Below are the code and all the weights of a small trained network. Each question names an input and a class and asks about switching units off, where a switched-off unit gives its printed mean instead of its output.

import numpy as np


def w(rows, s, z=0):
    codes = np.array(rows[::2]) - 128.0
    scale = np.full(codes.shape[1], s)
    scale[-1] = z or s
    return codes * scale


def norm(h):
    return h / np.sqrt((h * h).mean(-1, keepdims=True) + 1e-5)


def f(y):
    return np.maximum(y, 0)


def log_softmax(a):
    a = a - a.max(-1, keepdims=True)
    return a - np.log(np.exp(a).sum(-1, keepdims=True))


def net(x, mask):
    res = np.array(x, float).reshape(1, 7) / 4 @ E
    u = 0
    for l in range(2):
        y = f(norm(res) @ A[l][:, :-1].T + A[l][:, -1])
        res = res + np.where(mask[u : u + 7], y, B[l][:, -1]) @ B[l][:, :-1]
        u += 7
    return log_softmax(norm(res)[-1] @ U[:, :-1].T + U[:, -1])


A, B = {}, {}
E = w([
[151,102,43,26,3,110,164],'x0',
[223,204,75,166,92,94,3],'x1',
[147,99,133,113,149,132,130],'x2',
[64,160,68,50,235,92,82],'x3',
[125,127,141,119,120,137,114],'x4',
[137,124,109,135,148,130,152],'x5',
[130,130,111,139,137,120,145],'x6',
],0.0057)
A[0] = w([
[130,84,77,104,23,137,164,4],'0.n0',
[63,84,89,2,54,139,212,129],'0.n1',
[13,132,125,42,187,90,148,147],'0.n2',
[120,99,225,160,70,156,236,174],'0.n3',
[24,100,223,212,204,161,147,93],'0.n4',
[157,71,171,243,161,142,124,93],'0.n5',
[212,108,155,169,86,141,224,23],'0.n6',
],0.0073,0.0028)
B[0] = w([
[180,198,206,62,123,31,104,182],'0.n0',
[202,196,155,118,239,82,228,254],'0.n1',
[24,60,105,156,73,241,78,241],'0.n2',
[28,6,70,244,128,189,179,237],'0.n3',
[215,208,137,73,167,38,233,241],'0.n4',
[126,178,183,61,83,72,76,197],'0.n5',
[53,148,171,91,1,108,5,182],'0.n6',
],0.0082,0.0074)
A[1] = w([
[177,229,213,162,195,100,135,104],'1.n0',
[106,141,39,60,195,190,80,115],'1.n1',
[246,158,59,133,138,149,40,111],'1.n2',
[213,115,145,186,78,114,86,164],'1.n3',
[178,131,123,138,117,153,97,5],'1.n4',
[221,126,83,52,94,93,181,121],'1.n5',
[170,76,180,220,30,166,148,48],'1.n6',
],0.012,0.0029)
B[1] = w([
[207,151,145,92,83,131,129,255],'1.n0',
[141,121,116,175,65,98,33,242],'1.n1',
[61,91,133,107,186,165,226,226],'1.n2',
[75,94,126,166,151,109,158,210],'1.n3',
[168,99,35,154,105,149,171,144],'1.n4',
[190,168,181,134,122,142,120,209],'1.n5',
[132,148,71,104,158,145,8,205],'1.n6',
],0.016,0.0076)
U = w([
[215,197,180,79,141,100,184,130],'0',
[69,126,86,138,145,115,65,22],'1',
[80,80,90,133,203,157,249,253],'2',
],0.012,0.00027)

Each question gives the input, the list of numbers given to net, and the class t.
The units are the neurons (one row each of A and B). Each row of codes is followed by its name. A weight is (code - 128) times the scale printed after its matrix; where a second scale follows, it is the last column's (A, B and U).
mask holds one flag per neuron, layer by layer. A switched-off neuron (its flag False) gives its mean, the last column of its row in B, instead of its output. The means were averaged over made-up inputs and are rounded, as every weight is.
A unit's drop is (log p(t) with every unit on - log p(t) with that unit switched off) / (log p(t) with every unit on - log p(t) with every unit switched off).
The circuit of an input: a set's keep is (log p(t) with only the set's units on - log p(t) with every unit switched off) / (log p(t) with every unit on - log p(t) with every unit switched off). Starting from the 12 units with the biggest drops (on a tie, the unit counted first), units are removed one at a time, each time the one whose removal leaves the highest keep (on an exact tie, the one counted first), for as long as the keep stays at least 0.8.
units of the circuit, in order: the units of the circuit, biggest drop first
top k neurons: the k neurons with the biggest drops, biggest first
top k neurons in layer l: the k neurons of layer l with the biggest drops, biggest first
input [-5,-4,3,6,-7,3,-7], class 1: top neuron : [0.n2]
input [2,-3,-4,-3,-2,-7,-7], class 1: top 3 neurons in layer 0 : [0.n4, 0.n3, 0.n6]
input [-6,7,8,-4,2,-4,-4], class 2: units of the circuit, in order : [1.n2, 1.n3]
input [-6,-1,-6,6,-7,7,-5], class 0: top 3 neurons in layer 0 : [0.n4, 0.n3, 0.n6]
input [5,-3,7,8,-2,0,1], class 1: top 3 neurons : [0.n2, 1.n1, 0.n4]
input [2,-1,8,3,-8,-6,7], class 1: top 2 neurons : [0.n2, 0.n4]
input [5,-5,-6,1,6,6,8], class 0: top 4 neurons : [0.n1, 0.n0, 1.n2, 1.n3]
input [-7,8,5,-6,-4,2,8], class 2: top 3 neurons : [1.n2, 1.n3, 0.n1]
input [-6,1,7,-8,-8,5,1], class 1: top 4 neurons : [0.n1, 0.n3, 1.n6, 0.n6]
input [-3,-7,-8,-7,-3,-3,2], class 1: top 2 neurons : [0.n3, 1.n6]
input [-7,8,1,0,-1,2,8], class 2: top 3 neurons in layer 0 : [0.n1, 0.n4, 0.n0]
input [-7,-7,8,-4,5,4,6], class 0: top 3 neurons : [0.n4, 0.n5, 0.n2]
input [5,-4,5,5,2,1,3], class 0: top 3 neurons in layer 0 : [0.n3, 0.n1, 0.n6]
input [3,8,0,5,0,-3,-2], class 2: units of the circuit, in order : [1.n2]
input [-8,-6,1,-3,8,-8,8], class 0: top 2 neurons in layer 0 : [0.n4, 0.n5]
input [-3,-6,-2,-4,4,-8,-5], class 2: top 4 neurons : [0.n3, 0.n4, 1.n1, 0.n2]
input [2,1,5,3,3,6,7], class 1: top 2 neurons : [0.n4, 0.n2]
input [-2,-7,7,8,3,6,0], class 1: top 4 neurons : [0.n2, 1.n1, 1.n2, 0.n3]
input [3,4,3,3,3,-2,-2], class 2: top 3 neurons in layer 0 : [0.n4, 0.n1, 0.n2]
input [8,-8,4,4,-7,-3,8], class 0: units of the circuit, in order : [1.n5]
input [-5,-2,1,-8,6,3,5], class 1: top 2 neurons in layer 0 : [0.n3, 0.n1]
